Below are the code and all the weights of a small trained network. Each question names an input and a class and asks about switching units off, where a switched-off unit gives its printed mean instead of its output.

import numpy as np


def w(rows, s, z=0):
    codes = np.array(rows[::2]) - 128.0
    scale = np.full(codes.shape[1], s)
    scale[-1] = z or s
    return codes * scale


def f(y):
    return y / 2 * (1 + np.tanh(0.7978845608 * (y + 0.044715 * y**3)))


def log_softmax(a):
    a = a - a.max(-1, keepdims=True)
    return a - np.log(np.exp(a).sum(-1, keepdims=True))


def net(x, mask):
    res = np.array(x, float).reshape(1, 8) / 4 @ E
    y = f(res @ A[0][:, :-1].T + A[0][:, -1])
    res = res + np.where(mask, y, B[0][:, -1]) @ B[0][:, :-1]
    return log_softmax(res[-1] @ U[:, :-1].T + U[:, -1])


A, B = {}, {}
E = w([
[86,66,201,114,24,151,121,108,70],'x0',
[106,179,76,134,165,84,126,128,105],'x1',
[79,89,154,123,164,254,233,155,149],'x2',
[138,93,91,113,83,153,197,73,78],'x3',
[145,160,217,69,125,74,241,200,24],'x4',
[101,84,147,90,177,87,236,106,232],'x5',
[41,38,50,154,106,160,112,168,109],'x6',
[96,179,137,36,139,214,121,117,111],'x7',
],0.0065)
A[0] = w([
[124,112,143,116,100,118,135,135,92,119],'n1',
[100,137,126,135,130,132,123,105,144,116],'n2',
[85,129,102,113,162,132,161,149,113,127],'n3',
[186,115,159,185,151,80,155,144,168,196],'n4',
[153,154,115,112,129,132,152,146,72,97],'n5',
[134,118,136,107,134,130,152,149,93,186],'n6',
[180,131,144,123,118,144,112,112,150,220],'n7',
[186,104,153,150,135,99,180,117,160,98],'n8',
[141,127,51,167,131,107,33,121,125,241],'n9',
[121,113,160,91,113,108,136,146,70,111],'n10',
[134,52,129,168,118,159,118,158,101,153],'n11',
[151,140,150,155,115,89,86,162,168,233],'n12',
[91,63,87,187,110,174,125,138,101,202],'n13',
[87,88,98,186,75,157,112,141,85,133],'n14',
[158,171,90,103,196,136,112,131,54,227],'n15',
[134,116,168,99,91,125,159,147,11,218],'n16',
[120,92,128,125,113,121,190,104,163,214],'n17',
[123,89,76,116,79,155,132,143,110,152],'n18',
[155,143,111,121,79,102,97,87,135,214],'n19',
[134,118,185,103,115,110,136,117,126,192],'n20',
[80,77,106,96,143,135,183,101,193,202],'n21',
[147,134,103,117,90,148,85,50,126,251],'n22',
],0.011,0.0031)
B[0] = w([
[146,95,169,111,115,131,137,126,103,149],'n1',
[99,106,120,106,116,137,128,115,144,135],'n2',
[142,87,126,130,72,149,177,173,173,164],'n3',
[98,207,128,148,190,65,54,83,104,210],'n4',
[130,121,163,83,78,178,186,142,98,160],'n5',
[142,140,136,93,72,99,133,132,141,165],'n6',
[124,152,108,130,119,117,116,108,167,165],'n7',
[97,183,104,143,149,61,82,58,131,183],'n8',
[137,166,62,168,201,32,6,65,203,255],'n9',
[174,137,160,61,83,141,175,146,55,171],'n10',
[132,81,151,147,109,196,134,82,149,179],'n11',
[120,149,88,107,149,68,82,104,192,194],'n12',
[54,48,135,255,176,155,131,89,165,217],'n13',
[126,50,142,148,169,136,121,74,128,198],'n14',
[172,193,148,133,104,129,152,178,153,206],'n15',
[187,105,185,78,52,161,166,126,75,232],'n16',
[148,128,79,104,126,62,117,125,168,199],'n17',
[126,97,140,148,146,106,114,100,157,173],'n18',
[138,132,116,148,159,114,55,83,123,183],'n19',
[167,137,117,81,121,72,82,106,99,173],'n20',
[127,72,41,71,60,62,147,181,178,228],'n21',
[139,137,126,160,128,86,91,60,166,204],'n22',
],0.0077,0.0089)
U = w([
[118,171,1,139,175,66,71,83,205,195],'0',
[129,24,104,106,86,179,213,186,154,125],'1',
[115,233,140,136,230,188,147,219,126,51],'2',
[194,202,175,79,34,149,183,180,75,172],'3',
[94,139,112,188,165,205,142,167,86,8],'4',
[136,148,138,93,159,96,93,119,48,1],'5',
[121,98,207,168,148,175,103,28,107,138],'6',
[66,136,137,155,155,153,189,98,167,134],'7',
],0.0072,0.0032)

Each question gives the input, the list of numbers given to net, and the class t.
The units are the neurons (one row each of A and B). Each row of codes is followed by its name. A weight is (code - 128) times the scale printed after its matrix; where a second scale follows, it is the last column's (A, B and U).
mask holds one flag per neuron, in row order. A switched-off neuron (its flag False) gives its mean, the last column of its row in B, instead of its output. The means were averaged over made-up inputs and are rounded, as every weight is.
A unit's drop is (log p(t) with every unit on - log p(t) with that unit switched off) / (log p(t) with every unit on - log p(t) with every unit switched off).
The circuit of an input: a set's keep is (log p(t) with only the set's units on - log p(t) with every unit switched off) / (log p(t) with every unit on - log p(t) with every unit switched off). Starting from the 12 units with the biggest drops (on a tie, the unit counted first), units are removed one at a time, each time the one whose removal leaves the highest keep (on an exact tie, the one counted first), for as long as the keep stays at least 0.8.
circuit, biggest first: the units of the circuit, biggest drop first
unit that matters most: the unit with the biggest drop
k most important neurons: the k neurons with the biggest drops, biggest first
drop of u: that unit's drop, to one decimal
input [4,0,-8,4,2,-3,-4,0], class 3: circuit, biggest first => [n16]
input [-8,3,2,-1,2,4,4,6], class 1: circuit, biggest first => [n9 n3]
input [-4,4,0,-5,6,8,5,4], class 1: circuit, biggest first => [n9 n3]
input [7,-2,-1,-7,-2,6,7,8], class 1: circuit, biggest first => [n9 n21]
input [2,-3,3,8,0,6,-2,3], class 1: 3 most important neurons => [n9 n21 n4]
input [-2,-7,5,1,-1,-4,-4,-3], class 6: 2 most important neurons => [n9 n21]
input [8,-4,4,-6,-6,2,-2,-1], class 7: 2 most important neurons => [n9 n4]
input [5,-5,6,-5,5,4,-7,-7], class 5: 2 most important neurons => [n4 n8]
input [3,-5,6,-1,-8,-7,-3,-5], class 6: 4 most important neurons => [n11 n21 n13 n14]
input [-3,-6,7,8,-1,-8,1,-1], class 6: 3 most important neurons => [n21 n13 n14]
input [7,5,8,7,5,-6,-6,-3], class 3: drop of n20 => 0.0
input [-5,-6,1,7,6,1,5,8], class 3: drop of n16 => 0.2
input [-5,3,1,-1,3,-3,-1,0], class 2: drop of n13 => -0.1
input [7,3,8,5,-8,4,7,-4], class 1: unit that matters most => n21
